Below is a small trained network, with its code and all its weights. Each question gives an input and a class and asks what happens when units are switched off, that is, made to give their printed mean instead of their output.

import numpy as np


def w(rows, s, z=0):
    codes = np.array(rows[::2]) - 128.0
    scale = np.full(codes.shape[1], s)
    scale[-1] = z or s
    return codes * scale


def norm(h):
    return h / np.sqrt((h * h).mean(-1, keepdims=True) + 1e-5)


def f(y):
    return y / 2 * (1 + np.tanh(0.7978845608 * (y + 0.044715 * y**3)))


def log_softmax(a):
    a = a - a.max(-1, keepdims=True)
    return a - np.log(np.exp(a).sum(-1, keepdims=True))


def net(x, mask):
    res = np.array(x, float).reshape(1, 8) / 4 @ E
    u = 0
    for l in range(3):
        y = f(norm(res) @ A[l][:, :-1].T + A[l][:, -1])
        res = res + np.where(mask[u : u + 8], y, B[l][:, -1]) @ B[l][:, :-1]
        u += 8
    return log_softmax(norm(res)[-1] @ U[:, :-1].T + U[:, -1])


A, B = {}, {}
E = w([
[128,128,127,128,128,128,128,130,125],'x0',
[127,127,128,130,128,131,126,127,129],'x1',
[119,43,76,51,147,211,179,156,253],'x2',
[129,127,126,129,128,128,127,132,129],'x3',
[200,99,186,133,70,189,139,160,107],'x4',
[127,128,126,128,124,124,127,129,129],'x5',
[159,60,116,208,164,98,194,104,118],'x6',
[190,176,41,144,107,194,114,72,100],'x7',
],0.0054)
A[0] = w([
[118,162,60,143,253,126,109,145,118,21],'L0N0',
[146,159,65,132,118,148,154,119,96,38],'L0N1',
[193,98,107,128,153,75,157,119,123,51],'L0N2',
[78,130,76,146,153,92,110,117,143,2],'L0N3',
[181,148,27,192,105,133,75,75,171,10],'L0N4',
[107,89,97,254,169,152,166,79,138,17],'L0N5',
[167,156,59,106,141,145,161,129,78,46],'L0N6',
[66,138,86,138,152,114,143,97,122,41],'L0N7',
],0.0075,0.0045)
B[0] = w([
[112,133,120,110,78,79,125,72,161,182],'L0N0',
[65,155,167,91,147,182,207,135,86,147],'L0N1',
[204,153,142,13,138,70,110,212,138,133],'L0N2',
[114,99,163,104,2,86,145,105,178,133],'L0N3',
[127,149,98,103,125,197,183,63,71,252],'L0N4',
[201,79,105,101,159,48,167,152,86,250],'L0N5',
[74,136,173,97,137,175,200,113,88,163],'L0N6',
[117,102,154,124,16,93,127,114,157,146],'L0N7',
],0.0086,0.0017)
A[1] = w([
[133,195,112,201,123,55,129,77,36,77],'L1N0',
[52,155,238,96,218,50,198,186,158,3],'L1N1',
[37,14,211,123,123,89,125,161,107,47],'L1N2',
[106,238,141,10,127,132,75,156,150,40],'L1N3',
[230,74,206,167,21,214,149,155,97,10],'L1N4',
[56,140,13,154,123,68,115,89,156,63],'L1N5',
[105,43,2,84,153,176,168,109,200,72],'L1N6',
[128,211,108,9,100,147,48,134,120,28],'L1N7',
],0.0069,0.0032)
B[1] = w([
[117,113,178,128,165,212,75,228,252,207],'L1N0',
[140,147,102,87,106,237,199,63,67,174],'L1N1',
[179,213,48,139,140,197,152,59,78,176],'L1N2',
[229,40,106,206,136,73,193,126,110,164],'L1N3',
[37,140,62,59,62,2,127,26,188,187],'L1N4',
[135,108,115,56,32,97,115,96,143,161],'L1N5',
[120,193,234,207,138,123,35,192,118,255],'L1N6',
[189,67,142,135,219,51,221,131,94,165],'L1N7',
],0.0077,0.0065)
A[2] = w([
[63,54,105,105,105,136,93,149,77,46],'L2N0',
[157,10,76,154,153,70,147,187,55,7],'L2N1',
[57,142,100,147,109,167,25,142,66,72],'L2N2',
[35,43,35,204,188,81,6,231,34,15],'L2N3',
[72,3,44,182,101,165,48,146,56,70],'L2N4',
[102,95,74,139,145,174,90,76,3,81],'L2N5',
[54,58,15,77,142,104,117,131,77,78],'L2N6',
[97,54,128,158,95,78,57,186,118,85],'L2N7',
],0.0072,0.002)
B[2] = w([
[214,227,229,146,131,92,237,28,224,74],'L2N0',
[188,66,117,115,161,82,160,153,143,253],'L2N1',
[181,94,148,147,180,109,199,136,187,200],'L2N2',
[100,177,125,113,116,172,118,104,124,181],'L2N3',
[244,131,173,117,115,178,199,96,242,65],'L2N4',
[134,190,139,111,149,158,181,85,137,204],'L2N5',
[133,147,198,93,169,153,138,135,254,142],'L2N6',
[134,163,137,119,164,201,202,83,120,248],'L2N7',
],0.009,0.0023)
U = w([
[101,158,219,199,174,184,28,239,182,255],'0',
[114,194,71,102,133,254,201,60,18,151],'1',
[236,20,105,120,189,23,180,184,102,30],'2',
[52,115,103,78,7,31,100,53,193,65],'3',
],0.0076,0.00065)

Each question gives the input, the list of numbers given to net, and the class t.
The units are the neurons (one row each of A and B). Each row of codes is followed by its name. A weight is (code - 128) times the scale printed after its matrix; where a second scale follows, it is the last column's (A, B and U).
mask holds one flag per neuron, layer by layer. A switched-off neuron (its flag False) gives its mean, the last column of its row in B, instead of its output. The means were averaged over made-up inputs and are rounded, as every weight is.
A unit's drop is (log p(t) with every unit on - log p(t) with that unit switched off) / (log p(t) with every unit on - log p(t) with every unit switched off).
The circuit of an input: a set's keep is (log p(t) with only the set's units on - log p(t) with every unit switched off) / (log p(t) with every unit on - log p(t) with every unit switched off). Starting from the 12 units with the biggest drops (on a tie, the unit counted first), units are removed one at a time, each time the one whose removal leaves the highest keep (on an exact tie, the one counted first), for as long as the keep stays at least 0.8.
circuit, biggest first: the units of the circuit, biggest drop first
unit that matters most: the unit with the biggest drop
top k neurons: the k neurons with the biggest drops, biggest first
drop of u: that unit's drop, to one decimal
input [-2,8,-6,4,-1,-4,7,-7], class 1: top 4 neurons : (L1N1, L1N2, L1N6, L1N3)
input [4,-2,-3,-8,-8,-5,6,1], class 3: unit that matters most : L0N0
input [3,4,-3,7,-3,-5,0,3], class 0: top 4 neurons : (L1N0, L1N4, L1N2, L1N1)
input [-2,0,-2,8,2,5,-8,-7], class 2: top 2 neurons : (L1N3, L1N7)
input [5,6,-1,2,-8,0,7,3], class 3: top 3 neurons : (L0N0, L0N3, L0N7)
input [5,6,6,0,0,7,3,-8], class 1: top 2 neurons : (L1N1, L1N2)
input [3,1,-5,3,-7,8,-2,-4], class 3: top 2 neurons : (L1N6, L1N5)
input [-3,7,7,-4,-5,-5,7,-3], class 0: top 2 neurons : (L1N6, L1N3)
input [2,5,-4,1,-3,1,3,-5], class 1: top 3 neurons : (L1N1, L1N2, L1N6)
input [3,5,-5,6,3,-6,-8,5], class 2: top 3 neurons : (L1N7, L1N3, L1N6)
input [-3,-1,6,-6,-6,-6,-7,-1], class 2: top 3 neurons : (L1N7, L1N3, L1N0)
input [5,5,5,0,-3,-2,3,-6], class 1: top 3 neurons : (L1N1, L1N2, L1N0)
input [6,1,-5,7,2,1,4,-6], class 1: top 3 neurons : (L1N1, L1N2, L1N6)
input [1,5,-8,-6,7,6,-6,8], class 0: top 3 neurons : (L1N0, L1N1, L1N2)
input [0,-3,4,-7,3,8,7,-8], class 1: circuit, biggest first : (L1N2)
input [3,0,6,-7,-1,4,6,4], class 0: top 4 neurons : (L1N6, L1N7, L1N3, L2N3)
input [-4,-2,-8,7,-2,-1,-6,3], class 0: drop of L1N0 : 1.8
input [6,1,5,4,-2,-6,-8,5], class 2: drop of L1N7 : 0.8
input [6,5,-6,-7,7,-7,-5,4], class 3: drop of L1N6 : 0.9
input [8,6,2,-5,-1,-3,4,3], class 2: circuit, biggest first : (L0N5)
input [6,-5,-4,-6,0,5,3,-1], class 0: drop of L1N1 : 0.0
